How the nodes are linked:
QT ψ QS
QT φ TB
QT β HS
QT π NF
QT θ MN
QT ξ SF
GH ψ BP
GH φ ZR
GH β PH
GH π FM
GH θ ZQ
GH ξ ZP
HR ψ DG
HR φ PZ
HR β JJ
HR π BS
HR θ MB
HR ξ ZT
ZR ψ ZP
ZR φ PM
ZR β NF
ZR π JZ
ZR θ NQ
ZR ξ NT
GR ψ RL
GR φ GH
GR β JZ
GR π PR
GR θ BH
GR ξ BP
NM ψ GM
NM φ CD
NM β QD
NM π CL
NM θ DS
NM ξ HN
GS ψ LF
GS φ CM
GS β MF
GS π QS
GS θ TB
GS ξ TR
LB ψ BS
LB φ MB
LB β RJ
LB π TR
LB θ LQ
LB ξ DH
DS ψ JR
DS φ SG
DS β GM
DS π ZM
DS θ LT
DS ξ QD
PJ ψ ZM
PJ φ LT
PJ β CL
PJ π PZ
PJ θ JF
PJ ξ NZ
MB ψ DH
MB φ ZJ
MB β DG
MB π SB
MB θ BQ
MB ξ JJ
NF ψ PN
NF φ PP
NF β NG
NF π DM
NF θ ZP
NF ξ RD
ZP ψ MG
ZP φ NT
ZP β PN
ZP π FC
ZP θ PH
ZP ξ NG
QH ψ GR
QH φ FC
QH β ZQ
QH π TM
QH θ GQ
QH ξ GH
HZ ψ JF
HZ φ TH
HZ β PJ
HZ π FF
HZ θ ZT
HZ ξ FS
BQ ψ RJ
BQ φ HR
BQ β DH
BQ π DN
BQ θ LB
BQ ξ DG
PZ ψ ZT
PZ φ TT
PZ β HZ
PZ π DH
PZ θ ZJ
PZ ξ LL
NG ψ MN
NG φ DR
NG β QT
NG π ZR
NG θ PN
NG ξ JQ
QP ψ CD
QP φ PR
QP β NL
QP π DS
QP θ ZB
QP ξ LM
FC ψ GH
FC φ FT
FC β NQ
FC π BH
FC θ CG
FC ξ ZR
HB ψ LT
HB φ CQ
HB β DS
HB π JF
HB θ TH
HB ξ NM
JB ψ BR
JB φ QZ
JB β LQ
JB π GS
JB θ RQ
JB ξ LB
LT ψ NZ
LT φ NM
LT β JR
LT π TT
LT θ FS
LT ξ GM
TT ψ LL
TT φ CL
TT β TH
TT π JJ
TT θ GT
TT ξ HB
RL ψ CG
RL φ BP
RL β FC
RL π LM
RL θ FM
RL ξ DM
BS ψ GD
BS φ DH
BS β BN
BS π JB
BS θ SB
BS ξ CF
TJ ψ GQ
TJ φ RL
TJ β QH
TJ π CD
TJ θ PR
TJ ξ CG
LQ ψ SB
LQ φ BQ
LQ β BS
LQ π MF
LQ θ BR
LQ ξ RJ
NL ψ TM
NL φ GQ
NL β RP
NL π GM
NL θ CD
NL ξ BH
FS ψ CL
FS φ DS
FS β NZ
FS π GT
FS θ PJ
FS ξ JR
LF ψ QR
LF φ TR
LF β RQ
LF π DR
LF θ SF
LF ξ JB
QZ ψ LB
QZ φ BN
QZ β BQ
QZ π CM
QZ θ RC
QZ ξ MB
JR ψ CQ
JR φ QD
JR β ZB
JR π TH
JR θ NZ
JR ξ QP
NZ ψ RT
NZ φ GM
NZ β CQ
NZ π LL
NZ θ CL
NZ ξ ZB
JL ψ TB
JL φ QR
JL β GS
JL π MN
JL θ DR
JL ξ LP
PR ψ LM
PR φ FM
PR β GQ
PR π SG
PR θ MZ
PR ξ QH
GD ψ BQ
GD φ CF
GD β MB
GD π BR
GD θ QZ
GD ξ HR
JF ψ TT
JF φ FS
JF β ZM
JF π ZJ
JF θ PF
JF ξ CL
FT ψ ZR
FT φ PN
FT β FP
FT π ZQ
FT θ DM
FT ξ PM
GM ψ ZB
GM φ HN
GM β QP
GM π HB
GM θ JR
GM ξ MZ
RQ ψ CM
RQ φ RC
RQ β BR
RQ π TB
RQ θ QR
RQ ξ LQ
NT ψ NG
NT φ QS
NT β RD
NT π FT
NT θ NF
NT ξ DR
PN ψ PM
PN φ RD
PN β MN
PN π NQ
PN θ MG
PN ξ QT
PF ψ GT
PF φ PJ
PF β TT
PF π HR
PF θ PC
PF ξ ZM
PH ψ FT
PH φ NF
PH β MG
PH π CG
PH θ BP
PH ξ PN
PM ψ NT
PM φ QT
PM β PP
PM π PH
PM θ FP
PM ξ QS
TR ψ JB
TR φ SB
TR β RC
TR π HC
TR θ MF
TR ξ QZ
PP ψ RD
PP φ HS
PP β DR
PP π MG
PP θ NT
PP ξ JL
LP ψ MF
LP φ BR
LP β TR
LP π HS
LP θ GS
LP ξ DN
LL ψ PJ
LL φ HB
LL β FS
LL π PC
LL θ HZ
LL ξ LT
SF ψ HC
SF φ MF
SF β QR
SF π RD
SF θ HS
SF ξ RQ
MN ψ PP
MN φ JQ
MN β QS
MN π ZP
MN θ PM
MN ξ HS
DR ψ JQ
DR φ HC
DR β TB
DR π PM
DR θ RD
DR ξ GS
BR ψ DN
BR φ LB
BR β SB
BR π LF
BR θ CM
BR ξ BS
RT ψ DS
RT φ ZB
RT β NM
RT π PJ
RT θ HB
RT ξ SG
PC ψ PZ
PC φ JF
PC β GT
PC π MB
PC θ FF
PC ξ TT
FP ψ NF
FP φ MN
FP β NT
FP π BP
FP θ ZR
FP ξ PP
JZ ψ FC
JZ φ PH
JZ β DM
JZ π GQ
JZ θ RL
JZ ξ FT
TH ψ FS
TH φ RT
TH β LT
TH π PF
TH θ LL
TH ξ DS
NQ ψ PH
NQ φ FP
NQ β ZP
NQ π RL
NQ θ GH
NQ ξ NF
RD ψ QT
RD φ JL
RD β JQ
RD π FP
RD θ NG
RD ξ TB
JJ ψ PC
JJ φ HZ
JJ β PF
JJ π BN
JJ θ DG
JJ ξ JF
CG ψ ZQ
CG φ DM
CG β GH
CG π RP
CG θ QH
CG ξ NQ
CF ψ HR
CF φ PC
CF β ZJ
CF π LB
CF θ BN
CF ξ PZ
BH ψ FM
BH φ ZQ
BH β RL
BH π MZ
BH θ RP
BH ξ JZ
HN ψ MZ
HN φ RP
HN β PR
HN π CQ
HN θ QD
HN ξ TJ
BN ψ MB
BN φ FF
BN β HR
BN π LQ
BN θ GD
BN ξ ZJ
ZQ ψ JZ
ZQ φ NQ
ZQ β BP
ZQ π TJ
ZQ θ GR
ZQ ξ PH
LM ψ RP
LM φ QH
LM β BH
LM π QD
LM θ NL
LM ξ GR
TB ψ SF
TB φ LP
TB β LF
TB π PP
TB θ JQ
TB ξ MF
CM ψ TR
CM φ LQ
CM β DN
CM π SF
CM θ LP
CM ξ SB
ZJ ψ JJ
ZJ φ GT
ZJ β ZT
ZJ π RJ
ZJ θ HR
ZJ ξ HZ
ZB ψ SG
ZB φ MZ
ZB β CD
ZB π LT
ZB θ CQ
ZB ξ NL
QR ψ LP
QR φ JB
QR β CM
QR π JQ
QR θ HC
QR ξ BR
HC ψ GS
HC φ RQ
HC β LP
HC π QT
HC θ JL
HC ξ CM
DG ψ FF
DG φ ZT
DG β PC
DG π GD
DG θ DH
DG ξ PF
MG ψ FP
MG φ NG
MG β PM
MG π GH
MG θ FT
MG ξ MN
GQ ψ BH
GQ φ CG
GQ β GR
GQ π HN
GQ θ LM
GQ ξ ZQ
ZT ψ PF
ZT φ LL
ZT β JF
ZT π CF
ZT θ JJ
ZT ξ PJ
RJ ψ BN
RJ φ DG
RJ β CF
RJ π RC
RJ θ BS
RJ ξ FF
QD ψ QP
QD φ TM
QD β MZ
QD π RT
QD θ GM
QD ξ PR
MZ ψ NL
MZ φ TJ
MZ β LM
MZ π NM
MZ θ QP
MZ ξ GQ
CL ψ HB
CL φ JR
CL β RT
CL π HZ
CL θ ZM
CL ξ CQ
SB ψ QZ
SB φ RJ
SB β GD
SB π RQ
SB θ DN
SB ξ BN
HS ψ JL
HS φ LF
HS β HC
HS π NG
HS θ QS
HS ξ QR
CD ψ HN
CD φ LM
CD β TM
CD π JR
CD θ SG
CD ξ RP
DN ψ RC
DN φ BS
DN β QZ
DN π QR
DN θ TR
DN ξ GD
GT ψ HZ
GT φ ZM
GT β LL
GT π DG
GT θ PZ
GT ξ TH
CQ ψ NM
CQ φ QP
CQ β SG
CQ π FS
CQ θ RT
CQ ξ CD
JQ ψ HS
JQ φ GS
JQ β SF
JQ π NT
JQ θ QT
JQ ξ LF
TM ψ PR
TM φ BH
TM β TJ
TM π ZB
TM θ HN
TM ξ FM
BP ψ DM
BP φ ZP
BP β FT
BP π QH
BP θ JZ
BP ξ MG
FM ψ QH
FM φ JZ
FM β CG
FM π NL
FM θ TJ
FM ξ FC
DM ψ NQ
DM φ MG
DM β ZR
DM π GR
DM θ FC
DM ξ FP
MF ψ RQ
MF φ DN
MF β JB
MF π JL
MF θ LF
MF ξ RC
FF ψ ZJ
FF φ PF
FF β PZ
FF π BQ
FF θ CF
FF ξ GT
DH ψ CF
DH φ JJ
DH β FF
DH π QZ
DH θ RJ
DH ξ PC
ZM ψ TH
ZM φ NZ
ZM β HB
ZM π ZT
ZM θ TT
ZM ξ RT
RP ψ TJ
RP φ GR
RP β FM
RP π QP
RP θ TM
RP ξ RL
RC ψ LQ
RC φ GD
RC β LB
RC π LP
RC θ JB
RC ξ BQ
SG ψ QD
SG φ NL
SG β HN
SG π NZ
SG θ NM
SG ξ TM
QS ψ DR
QS φ SF
QS β JL
QS π PN
QS θ PP
QS ξ HC

The rows follow the links: the fewer symbols apart two nodes are, the more alike their rows tend to be.

Here are some nodes, each with a row of numbers. One shown again gets a slightly different row.
BS: -8 -9 -47 -27 79 -37 -106 -28 -53 34 -25 -50 21 -24 35 21 14 83 -21 3 7 -65 44 -52 -66 79 14 62 -47 -20 -35 -14 14 -38 -32 -67 -61 95 -87 -23 7 -72 -30 -3 64 -20 30 -15 33 -19 39 -22 -59 -28 -95 -31
TH: -7 32 5 -11 5 18 -60 16 -109 -52 -48 -129 44 -117 -16 -103 -23 23 -11 5 -15 -34 67 33 -48 82 -39 21 8 -75 26 -55 28 -21 7 12 58 66 6 61 -41 7 9 -19 30 -27 59 -74 -26 12 23 -38 71 -12 -21 -26
GD: -4 3 -37 -29 64 -28 -100 -30 -62 16 -32 -76 21 -40 39 18 9 84 -25 9 15 -61 45 -38 -74 74 7 59 -54 -30 -29 -16 17 -43 -40 -67 -50 96 -81 -21 -4 -55 -37 -9 62 -26 45 -21 29 -9 33 -42 -62 -29 -88 -44
PP: 5 -35 -3 18 -4 -16 55 -17 112 52 48 127 -53 121 16 100 19 -16 13 -7 16 27 -73 -33 42 -79 44 -19 -12 76 -20 50 -27 18 -13 -10 -67 -63 -4 -50 43 -7 -4 15 -20 20 -59 69 20 -18 -27 36 -63 10 23 23
PZ: 26 55 13 11 -36 -114 -102 -93 10 52 17 11 11 -9 -19 -74 26 13 47 -90 -5 -69 -9 -44 -8 73 32 40 58 15 -63 -36 19 -34 8 40 -100 77 -25 53 2 -62 -9 54 -25 -39 29 15 -33 18 -46 31 61 23 -72 27
BP: -27 -65 -28 21 40 74 67 114 23 28 -24 72 5 55 29 59 1 -15 21 66 -17 63 77 -1 24 -45 41 -21 -16 -12 49 -39 -8 91 35 -24 36 -71 20 -79 25 -3 46 -58 36 31 -86 -38 28 -87 59 71 11 -11 26 12
JZ: -8 -45 -1 41 -4 36 74 78 68 55 10 117 -9 84 16 34 9 -37 48 20 -25 56 41 -5 56 -52 55 -32 35 25 26 -31 -11 93 52 18 13 -75 42 -45 29 -11 56 -19 -4 27 -91 -8 -1 -75 9 96 52 11 37 41
ZT: 29 51 -2 17 -30 -103 -109 -73 -4 76 7 9 24 -15 -4 -74 29 17 48 -81 -19 -71 15 -49 -15 91 42 39 61 1 -53 -51 28 -21 13 33 -92 84 -31 45 2 -71 -3 43 -14 -47 11 -4 -31 2 -31 40 70 18 -82 19
QH: 3 -2 37 30 -71 32 95 24 65 -14 32 73 -29 43 -32 -25 -9 -84 29 -14 -8 62 -38 47 77 -76 -4 -59 52 29 32 13 -17 44 42 73 49 -99 85 20 -2 52 38 12 -63 27 -42 18 -30 3 -38 48 57 31 91 46
PM: 3 -15 23 -1 -18 27 100 -18 82 -26 52 66 -51 72 -6 77 -7 -52 -33 13 23 49 -105 16 49 -104 -21 -43 -17 56 -2 89 -34 -4 -17 12 9 -91 35 -21 15 54 -15 11 -49 26 -24 70 15 37 -36 -19 -73 9 81 12
GR: 4 0 29 30 -55 22 96 28 75 10 35 89 -26 59 -29 -9 -1 -76 37 -10 -15 60 -35 30 76 -68 13 -53 55 35 26 4 -11 56 46 60 32 -95 81 12 11 42 40 14 -58 17 -51 22 -28 -10 -36 60 57 28 74 46
QD: -5 -4 -5 41 -19 9 -13 78 -19 39 -31 36 34 -13 -2 -81 -3 -17 69 4 -46 13 114 2 21 42 45 -4 60 -35 26 -103 13 76 71 33 22 -7 34 2 0 -33 69 -23 17 -5 -51 -74 -33 -72 24 87 128 6 -7 42
NG: 5 -21 15 5 -20 -3 79 -25 101 23 56 107 -57 104 -3 88 7 -41 -4 -4 22 45 -100 -11 53 -96 15 -32 -6 63 -16 73 -31 9 -12 14 -36 -83 21 -28 38 26 -16 22 -43 21 -42 80 16 14 -40 8 -67 18 47 23
ZB: 4 19 14 49 -47 -25 -8 40 10 53 -12 58 23 4 -21 -99 13 -35 78 -40 -36 14 74 0 35 37 44 -5 85 -12 16 -94 8 66 72 60 4 -1 50 31 2 -31 65 -1 -25 -12 -50 -43 -47 -40 -13 102 146 26 -1 54
GM: 18 27 17 45 -63 -36 -11 14 13 46 0 54 28 1 -26 -107 11 -44 81 -47 -34 4 40 6 50 35 43 -13 88 -10 9 -83 16 54 66 79 2 -7 58 38 -1 -22 55 15 -34 -19 -38 -36 -51 -24 -25 97 145 26 1 61
JB: 27 15 -5 -14 -11 -82 -32 -112 70 42 57 52 -40 62 4 58 27 11 -9 -56 33 -43 -108 -55 0 -13 16 16 -6 70 -72 61 -15 -65 -39 -3 -115 19 -47 0 32 -23 -51 51 -29 -14 14 86 14 49 -54 -24 -78 17 -43 -1

Each walk starts at a row. The symbols on each line, taken left to right, move it on to the next node.
Answer with the node's row; about right is enough.
35 63 20 8 -46 -113 -93 -102 10 43 19 7 4 -17 -27 -79 26 3 37 -94 -2 -68 -35 -35 -7 70 21 28 64 19 -61 -16 12 -50 -6 53 -97 73 -17 72 -4 -45 -17 52 -33 -48 34 30 -34 49 -51 10 50 31 -61 19
θ φ φ π φ π 31 66 25 5 -55 -100 -80 -115 5 18 25 -9 5 -21 -30 -67 19 -1 17 -94 6 -72 -57 -25 -7 57 7 28 52 22 -64 2 13 -61 -16 49 -84 67 -19 77 -8 -27 -26 64 -41 -38 46 32 -24 64 -66 -9 28 23 -42 15
β θ φ ξ β θ ξ 21 41 38 36 -78 -38 -9 1 23 33 3 48 19 -2 -37 -110 6 -53 72 -63 -37 6 24 13 53 26 25 -8 102 -7 3 -73 12 44 61 89 -3 -6 58 54 -1 -9 42 22 -52 -16 -28 -19 -58 -6 -39 82 137 44 15 58
-2 -34 6 43 -24 28 74 67 72 46 15 126 -11 89 2 14 13 -52 58 11 -26 63 22 2 78 -52 44 -38 33 37 25 -29 -16 87 52 30 4 -80 47 -41 32 7 52 -14 -23 26 -88 3 -3 -53 -7 98 47 18 41 53
ψ π π φ ξ φ ψ θ -16 -56 -17 37 22 52 65 91 59 56 -6 107 -7 77 22 38 10 -28 42 35 -27 62 53 -11 46 -46 54 -25 17 13 34 -37 -9 94 49 -4 20 -69 35 -62 30 -11 49 -31 9 20 -101 -22 11 -82 32 89 37 1 33 40
θ φ ξ φ ψ ψ ψ π π -33 -65 -26 14 50 88 71 119 8 17 -29 49 -4 43 34 58 -13 -6 7 80 -15 69 78 5 19 -51 24 -20 -33 -9 59 -29 -7 90 25 -41 59 -57 11 -80 13 3 47 -56 43 38 -75 -43 24 -84 63 52 4 -21 32 8
6 37 -2 -45 19 -26 -81 -61 -79 -47 -13 -125 17 -85 -1 -19 -8 54 -52 -6 21 -63 -19 3 -67 61 -52 32 -39 -28 -21 28 15 -81 -53 -29 -8 79 -49 38 -34 1 -55 8 26 -27 92 3 10 59 1 -101 -57 -22 -48 -49
φ ψ θ φ β 1 13 -23 2 14 -39 -108 7 -65 45 -45 -48 53 -62 13 -77 7 40 32 -24 -29 -59 105 -27 -44 106 36 51 27 -48 -10 -91 31 9 19 -9 -35 96 -38 23 -10 -71 20 -9 43 -35 13 -68 -14 -35 29 32 74 -11 -89 0
θ β β θ θ φ β 11 60 47 1 -69 -5 -13 -19 -65 -71 -5 -93 22 -101 -52 -122 -23 -31 -7 -37 -14 -17 -3 56 3 42 -60 -16 46 -46 17 -20 21 -33 14 68 68 22 50 105 -48 53 -3 13 -37 -14 59 -31 -56 63 -37 -33 79 18 31 -2
3 -23 12 40 -41 24 84 45 82 44 23 126 -23 84 -5 1 9 -61 49 -2 -17 61 -3 6 77 -61 45 -43 45 34 25 -15 -18 78 47 43 9 -88 57 -25 24 11 48 -2 -38 21 -84 10 -22 -42 -18 87 58 22 53 49
ξ π β ψ ξ θ -32 -59 -22 -2 54 112 83 115 -13 -26 -29 7 -2 28 25 66 -18 1 -18 90 -6 63 58 27 8 -58 -8 -25 -49 -20 57 1 -12 65 7 -45 81 -70 16 -72 10 36 33 -64 40 39 -45 -35 30 -63 68 11 -34 -28 44 -14
ψ ξ ξ β θ θ 2 -47 -17 11 18 -24 42 -10 104 68 39 138 -45 125 28 103 28 -12 8 2 17 26 -56 -47 37 -71 52 -10 -12 73 -29 39 -26 28 -9 -14 -74 -50 -9 -70 50 -23 -4 9 -9 18 -67 60 34 -26 -15 43 -59 5 6 29
2 -17 23 -2 -15 48 108 -10 61 -45 36 42 -51 66 -6 82 -5 -43 -37 23 25 48 -103 28 47 -110 -32 -50 -21 49 11 96 -35 -7 -24 4 33 -88 39 -19 15 68 -17 7 -43 42 -17 64 17 43 -26 -28 -75 8 80 -1
φ β ξ φ θ φ β ψ -2 -12 -45 -21 71 -51 -107 -38 -24 51 -18 -25 16 -11 42 35 22 85 -9 2 7 -63 44 -61 -66 67 26 64 -38 -6 -49 -25 17 -26 -31 -70 -88 90 -92 -36 8 -81 -26 -5 61 -19 13 -6 35 -36 32 -12 -52 -16 -107 -30
π π β β φ φ θ θ φ -5 13 -22 -33 57 -18 -92 -38 -80 -21 -27 -115 24 -69 13 9 -4 71 -47 6 15 -63 22 -16 -74 73 -28 46 -51 -36 -22 7 11 -65 -52 -59 -15 91 -77 7 -23 -28 -41 -4 55 -22 73 -13 21 26 26 -78 -59 -23 -70 -47
8 23 -10 -40 45 -12 -74 -50 -87 -37 -30 -118 19 -78 5 -9 -11 60 -47 0 17 -64 -3 -11 -73 53 -41 42 -46 -38 -21 15 12 -76 -54 -47 -13 91 -61 22 -25 -13 -47 1 41 -26 79 -10 12 40 20 -87 -60 -27 -58 -55
β β π β ψ 24 66 21 -24 -40 -77 -71 -114 -19 -31 24 -72 -2 -51 -32 -50 3 8 -30 -64 19 -64 -82 0 -28 43 -35 21 17 2 -47 39 11 -91 -36 27 -47 63 -24 75 -27 6 -53 55 -42 -31 82 35 -16 91 -60 -72 -11 11 -21 -16
ψ ξ ψ θ θ π ξ 31 69 30 -7 -50 -99 -81 -119 -1 1 28 -28 1 -30 -30 -62 10 -6 1 -89 8 -67 -71 -14 -11 57 -9 25 43 15 -61 19 14 -75 -19 48 -74 63 -16 74 -11 -16 -41 66 -47 -31 60 36 -28 77 -70 -33 11 24 -31 5
24 14 -8 -9 -2 -93 -50 -102 68 55 41 59 -32 70 10 55 39 22 -2 -52 30 -48 -83 -64 -8 -1 28 29 -6 60 -70 45 -12 -51 -40 -9 -127 27 -55 -10 24 -49 -52 51 -21 -15 7 73 11 26 -51 -8 -72 11 -44 1
ξ θ φ π β φ ψ 12 43 4 -36 6 -33 -72 -81 -66 -50 -6 -120 10 -82 -12 -25 -13 39 -43 -19 24 -59 -40 6 -63 52 -53 30 -27 -19 -30 34 16 -97 -53 -16 -11 77 -36 53 -32 5 -51 23 5 -20 92 10 -2 73 -11 -95 -50 -8 -33 -41
φ ξ φ ξ φ β β ψ -13 4 28 3 -35 82 89 70 -29 -79 -17 -43 7 -44 -30 -53 -34 -61 -8 35 -12 59 12 80 33 -36 -57 -49 13 -37 64 1 -2 30 33 41 130 -61 81 32 -34 84 31 -22 -25 17 9 -37 -30 18 -1 -8 48 6 92 4
17 67 51 7 -85 -31 1 -31 -21 -46 15 -42 14 -66 -55 -128 -13 -55 22 -55 -9 -5 -26 49 28 23 -33 -22 74 -12 6 -17 18 -25 34 93 48 7 69 103 -31 45 13 29 -61 -17 40 -10 -64 63 -57 -6 103 30 34 22
β π θ π θ ψ ξ θ β -7 15 -17 -1 26 -10 -90 23 -101 7 -55 -91 52 -94 5 -82 -4 48 17 0 -25 -50 105 0 -48 101 5 44 8 -65 13 -86 35 3 8 -9 18 85 -27 29 -27 -43 19 -23 47 -28 29 -80 -11 -30 39 11 68 -16 -65 -11
φ θ ξ π β θ θ φ β 25 70 57 27 -94 -40 2 -34 -3 -25 14 -13 14 -46 -56 -130 -13 -52 36 -62 -15 -10 -20 39 35 30 -20 -26 84 -3 2 -30 11 -13 35 98 25 2 71 89 -28 34 21 36 -68 -18 28 -5 -70 50 -64 12 117 34 33 43
-29 -66 -22 -3 54 113 96 105 -15 -38 -25 -11 -5 12 17 68 -21 -1 -35 92 0 67 35 38 4 -65 -19 -28 -59 -16 65 20 -17 47 3 -40 93 -69 25 -65 3 46 13 -57 35 36 -38 -32 34 -42 63 -9 -49 -25 62 -18
ξ θ ξ φ φ φ φ 8 -8 -35 -12 48 -81 -98 -59 14 66 0 27 -2 35 41 49 37 69 3 -24 3 -61 11 -78 -41 49 53 54 -29 21 -60 -10 3 -30 -27 -57 -121 73 -90 -33 26 -92 -33 17 40 -27 1 17 35 -17 14 7 -48 -8 -103 -15
ψ θ φ θ φ θ φ 18 55 20 -29 -13 -50 -65 -93 -56 -54 2 -107 7 -80 -20 -36 -7 21 -48 -36 21 -61 -58 7 -45 51 -57 23 -18 -11 -33 33 9 -97 -52 2 -18 72 -31 66 -23 12 -56 42 -12 -29 90 20 -6 84 -30 -95 -35 -5 -33 -33
